Here is a tiny trained network, its code and every weight. The questions are about switching its units off for an input and a target symbol, where a switched-off unit gives its printed mean instead of its output.

import numpy as np


def w(rows, s, z=0):
    codes = np.array(rows[::2]) - 128.0
    scale = np.full(codes.shape[1], s)
    scale[-1] = z or s
    return codes * scale


def f(y):
    return np.maximum(y, 0)


def softmax(a):
    e = np.exp(a - a.max(-1, keepdims=True))
    return e / e.sum(-1, keepdims=True)


def log_softmax(a):
    a = a - a.max(-1, keepdims=True)
    return a - np.log(np.exp(a).sum(-1, keepdims=True))


def net(x, mask):
    ids = ['ΣΦΨδεζηθλμξω'.index(c) for c in x.split()]
    T = len(ids)
    res = E[ids] + P[:T]
    u = 0
    for l in range(2):
        q, k, v = (res @ M[l].T for M in (Q, K, V))
        z = softmax(np.where(np.tri(T) > 0, q @ k.T / 2**0.5, -1e9)) @ v
        res = res + np.where(mask[u], z, O[l][:, -1]) @ O[l][:, :-1]
        u += 1
        y = f(res @ A[l][:, :-1].T + A[l][:, -1])
        res = res + np.where(mask[u : u + 4], y, B[l][:, -1]) @ B[l][:, :-1]
        u += 4
    return log_softmax(res[-1] @ U[:, :-1].T + U[:, -1])


Q, K, V, O, A, B = {}, {}, {}, {}, {}, {}
E = w([
[158,149,77],'Σ',
[142,169,47],'Φ',
[140,176,21],'Ψ',
[131,40,92],'δ',
[119,113,108],'ε',
[196,215,245],'ζ',
[141,170,29],'η',
[93,87,195],'θ',
[150,181,74],'λ',
[155,159,72],'μ',
[84,134,167],'ξ',
[144,149,50],'ω',
],0.013)
P = w([
[255,114,124],'0',
[236,136,86],'1',
[191,127,83],'2',
[148,131,53],'3',
[112,129,34],'4',
[75,138,27],'5',
[38,144,30],'6',
[25,127,45],'7',
],0.0067)
Q[0] = w([
[120,107,9],'0.h0',
[108,169,127],'0.h0',
],0.013)
K[0] = w([
[4,125,111],'0.h0',
[135,73,99],'0.h0',
],0.014)
V[0] = w([
[200,56,162],'0.h0',
[98,141,255],'0.h0',
],0.0084)
O[0] = w([
[92,154,14,147],'0.h0',
[8,144,108,2],'0.h0',
],0.013,0.007)
A[0] = w([
[148,31,120,3],'0.n0',
[183,177,2,94],'0.n1',
[213,201,143,119],'0.n2',
[136,60,51,112],'0.n3',
],0.0068,0.0024)
B[0] = w([
[190,133,254,161],'0.n0',
[101,136,107,254],'0.n1',
[132,207,159,205],'0.n2',
[72,137,145,205],'0.n3',
],0.0083,0.0085)
Q[1] = w([
[169,255,122],'1.h0',
[156,125,203],'1.h0',
],0.0098)
K[1] = w([
[141,122,254],'1.h0',
[173,180,154],'1.h0',
],0.008)
V[1] = w([
[118,2,56],'1.h0',
[68,228,78],'1.h0',
],0.0074)
O[1] = w([
[203,138,2,2],'1.h0',
[143,180,246,157],'1.h0',
],0.0087,0.00099)
A[1] = w([
[116,105,179,113],'1.n0',
[254,172,149,193],'1.n1',
[154,175,175,64],'1.n2',
[55,13,159,253],'1.n3',
],0.0072,0.0045)
B[1] = w([
[147,150,88,142],'1.n0',
[104,26,154,255],'1.n1',
[120,225,135,152],'1.n2',
[122,163,11,165],'1.n3',
],0.012,0.0097)
U = w([
[147,131,164,74],'Σ',
[131,104,185,126],'Φ',
[102,67,213,145],'Ψ',
[185,97,69,151],'δ',
[146,133,140,60],'ε',
[112,208,182,104],'ζ',
[129,88,196,124],'η',
[111,254,42,253],'θ',
[154,147,174,113],'λ',
[164,146,158,53],'μ',
[49,145,131,147],'ξ',
[148,106,171,78],'ω',
],0.0098,0.0037)

Each question gives the input, a string of symbols that net reads in full, and the target symbol t.
The units are the heads (2 rows each of Q, K, V and O) and the neurons (one row each of A and B). Each row of codes is followed by its name. A weight is (code - 128) times the scale printed after its matrix; where a second scale follows, it is the last column's (O, A, B and U).
mask holds one flag per unit, layer by layer, with each layer's heads first. A switched-off unit (its flag False) gives its mean, the last column of its rows in O or B, instead of its output. The means were averaged over made-up inputs and are rounded, as every weight is.
A unit's drop is (log p(t) with every unit on - log p(t) with that unit switched off) / (log p(t) with every unit on - log p(t) with every unit switched off).
The circuit of an input: a set's keep is (log p(t) with only the set's units on - log p(t) with every unit switched off) / (log p(t) with every unit on - log p(t) with every unit switched off). Starting from all 10 units, units are removed one at a time, each time the one whose removal leaves the highest keep (on an exact tie, the one counted first), for as long as the keep stays at least 0.8.
circuit, biggest first: the units of the circuit, biggest drop first
top k neurons: the k neurons with the biggest drops, biggest first
k most important neurons of layer l: the k neurons of layer l with the biggest drops, biggest first
drop when u is switched off: that unit's drop, to one decimal
input δ η Ψ δ λ Σ θ ε, target θ: circuit, biggest first	[1.n1; 1.n3; 0.h0]
input δ ω δ θ δ ε ζ, target ζ: top 2 neurons	[0.n2; 1.n2]
input η η Ψ δ ζ δ δ θ, target θ: top 2 neurons	[1.n3; 1.n1]
input δ δ ε, target δ: circuit, biggest first	[1.h0]
input δ η δ δ Ψ, target δ: top 2 neurons	[0.n0; 1.n1]
input Φ θ δ, target θ: top 3 neurons	[1.n1; 0.n3; 1.n3]
input μ δ Ψ δ δ δ θ, target δ: circuit, biggest first	[1.n3; 1.h0; 0.n2]
input θ Σ δ δ δ ζ, target ζ: circuit, biggest first	[1.h0; 1.n2; 0.n2]
input Φ δ η η Ψ ξ θ ε, target θ: circuit, biggest first	[1.n3; 1.n1; 0.h0]
input δ δ λ μ Φ δ λ, target δ: circuit, biggest first	[0.n0; 1.h0; 0.h0]
input η δ η θ δ, target θ: top 3 neurons	[1.n1; 1.n3; 0.n3]
input δ η η η η Φ η, target Ψ: circuit, biggest first	[0.h0; 1.n1]
input ε Ψ δ δ λ, target δ: top 3 neurons	[0.n0; 1.n1; 1.n2]
input ε θ θ, target θ: top neuron	[1.n1]
input θ θ λ, target θ: top 2 neurons	[1.n1; 0.n1]
input η ω δ λ Ψ ζ Ψ, target Ψ: 2 most important neurons of layer 1	[1.n1; 1.n3]
input ε δ δ θ, target δ: drop when 0.n1 is switched off	0.1
input ξ ω θ Σ, target θ: drop when 0.n0 is switched off	0.2
input θ δ θ ζ ζ Φ Ψ μ, target Ψ: drop when 1.n1 is switched off	0.3
input δ δ δ ξ, target δ: most important neuron of layer 0	[0.n2]
input θ Ψ Φ Ψ η η μ, target Ψ: 2 most important neurons of layer 1	[1.n1; 1.n3]
